Look-ups in named tables: a row name and a column name give one cell, copied from the table.

Table dez
        tutur  poda  lezos   kag  lutu   bor   tud  lamonip  sutene
dogegu   38.6  58.8   42.6  50.4  56.8  44.7  52.4     70.7    66.3
gid      64.3  72.2   61.8  25.2  52.5  35.1  35.6     62.4    48.7
lukule   57.6  73.3   59.9  55.5  60.3  51.3  47.1     58.0    56.3
vok      73.6  78.6   50.7  53.8  52.9  21.6  53.7     57.1    51.9
sugulo   31.9  82.1   51.1  59.4  62.3  40.0  61.0     77.6    70.5
gumad    54.5  87.0   58.5  46.5  46.0  30.8  56.8     64.3    54.3
dap      74.0  57.7   40.8  52.4  38.5  46.4  48.2     68.6    56.6
niza     48.8  84.6   56.6  62.9  46.6  47.0  41.7     89.5    70.7

What is the bor of dogegu in dez? 44.7
What is the poda of sugulo in dez? 82.1
What is the lutu of dap in dez? 38.5
What is the sutene of niza in dez? 70.7
What is the lutu of sugulo in dez? 62.3
What is the lamonip of dogegu in dez? 70.7
What is the bor of gid in dez? 35.1
What is the lutu of niza in dez? 46.6
What is the lutu of lukule in dez? 60.3
What is the sutene of gumad in dez? 54.3
What is the sutene of dap in dez? 56.6
What is the poda of lukule in dez? 73.3
What is the lamonip of gid in dez? 62.4
What is the bor of lukule in dez? 51.3

zatura =
fields: forobi, zofoza, vun, vot
beto: [16836, -79366, -4425, 33490]
medup: [33253, -24420, -35626, -18579]
bodede: [3992, -53041, -35843, -9016]
danesu: [25038, -24122, -21822, 3749]
muz: [45972, -45152, -45684, -46267]
gafona: [30213, -62592, -799, 24691]
gesebil: [40275, -21393, 22442, 12737]
kupaf: [4110, -27985, -12974, 25802]
roz: [34730, -18400, 8251, 5423]
soduge: [38079, -17791, 10681, -345]
tifoniv: [15442, 25167, -69967, 16097]
legi: [9586, -39175, 50834, 34336]
rasi: [46679, -21098, -7337, 21630]

soduge, zofoza: -17791
beto, vun: -4425
rasi, zofoza: -21098
gafona, forobi: 30213
gesebil, forobi: 40275
tifoniv, forobi: 15442
kupaf, zofoza: -27985
beto, vot: 33490
bodede, vot: -9016
kupaf, vun: -12974
beto, forobi: 16836
kupaf, forobi: 4110
muz, forobi: 45972

Table pag
,sekepe,lubisol,raba,rufu
zepatu,158,-803,-375,13
korusi,265,-837,-372,205
som,-77,748,381,-101

sekepe of zepatu is 158
rufu of zepatu is 13
lubisol of zepatu is -803
rufu of som is -101
sekepe of korusi is 265
rufu of korusi is 205
lubisol of korusi is -837
raba of korusi is -372
lubisol of som is 748
raba of som is 381
raba of zepatu is -375
sekepe of som is -77

Table zut
|  | pubilor | zuf | suv | romefop | tik |
|---|---|---|---|---|---|
| ses | 59.19 | 58.03 | 60.37 | 36.38 | 55.22 |
| pivek | 72.17 | 21.49 | 32.02 | 38.52 | 66.35 |
| gil | 30.40 | 81.67 | 47.63 | 36.53 | 30.04 |
| tem | 26.03 | 44.57 | 51.39 | 33.30 | 27.42 |
| sase | 30.01 | 40.67 | 40.11 | 63.51 | 67.60 |
| vutil | 28.00 | 52.98 | 46.83 | 50.45 | 50.69 |
| mizuvop | 38.03 | 38.47 | 61.33 | 47.36 | 43.68 |
| pel | 73.02 | 27.07 | 31.16 | 92.80 | 64.91 |
| tun | 36.50 | 59.29 | 39.35 | 37.44 | 55.67 |
| zoma | 45.12 | 54.22 | 27.11 | 63.41 | 51.94 |
| dek | 69.57 | 27.64 | 38.76 | 88.50 | 69.61 |
| vobaza | 29.39 | 79.26 | 48.24 | 34.57 | 32.88 |
| tutina | 68.96 | 29.80 | 47.92 | 49.72 | 41.68 |
| nek | 47.50 | 41.48 | 53.07 | 46.56 | 61.45 |

tun, zuf -> 59.29
dek, suv -> 38.76
tem, tik -> 27.42
tutina, tik -> 41.68
tem, romefop -> 33.30
vobaza, pubilor -> 29.39
mizuvop, suv -> 61.33
vobaza, zuf -> 79.26
vutil, tik -> 50.69
pivek, tik -> 66.35
Which row has the largest romefop? pel

tukere.tsv
	fotore	rivo	tiretel	fut	far	patu	pom	peligef
kedori	6.9	4.0	6.9	6.9	4.1	4.1	3.9	4.2
gozom	4.7	6.2	4.7	4.7	6.2	6.3	6.1	6.3
topofop	8.9	2.0	8.9	8.9	2.1	2.2	1.9	2.2
fik	4.7	6.1	4.7	4.7	6.2	6.3	6.1	6.3
bigo	5.8	5.1	5.8	5.8	5.2	5.3	5.1	5.3
ror	5.6	5.2	5.6	5.6	5.3	5.4	5.2	5.4
boku	6.2	4.7	6.2	6.2	4.8	4.8	4.6	4.9
gulo	5.0	5.8	5.0	5.0	5.9	6.0	5.8	6.0
nefipi	3.9	6.9	3.9	3.9	7.0	7.1	6.9	7.1
buv	4.4	6.4	4.4	4.4	6.5	6.6	6.4	6.6
zos	5.4	5.5	5.4	5.4	5.6	5.7	5.5	5.7
nes	5.0	5.9	5.0	5.0	6.0	6.0	5.8	6.1
voded	4.9	6.0	4.9	4.9	6.1	6.1	5.9	6.1

What is the fut of topofop in tukere? 8.9
What is the pom of zos in tukere? 5.5
What is the rivo of voded in tukere? 6.0
What is the peligef of voded in tukere? 6.1
What is the fut of boku in tukere? 6.2
What is the tiretel of gulo in tukere? 5.0
What is the pom of fik in tukere? 6.1
What is the far of kedori in tukere? 4.1
What is the fotore of kedori in tukere? 6.9
What is the far of nes in tukere? 6.0
What is the patu of gozom in tukere? 6.3
What is the fut of voded in tukere? 4.9
What is the far of gozom in tukere? 6.2
What is the fotore of fik in tukere? 4.7
What is the peligef of gulo in tukere? 6.0
What is the fotore of nefipi in tukere? 3.9
What is the tiretel of gozom in tukere? 4.7
What is the pom of voded in tukere? 5.9
What is the pom of kedori in tukere? 3.9

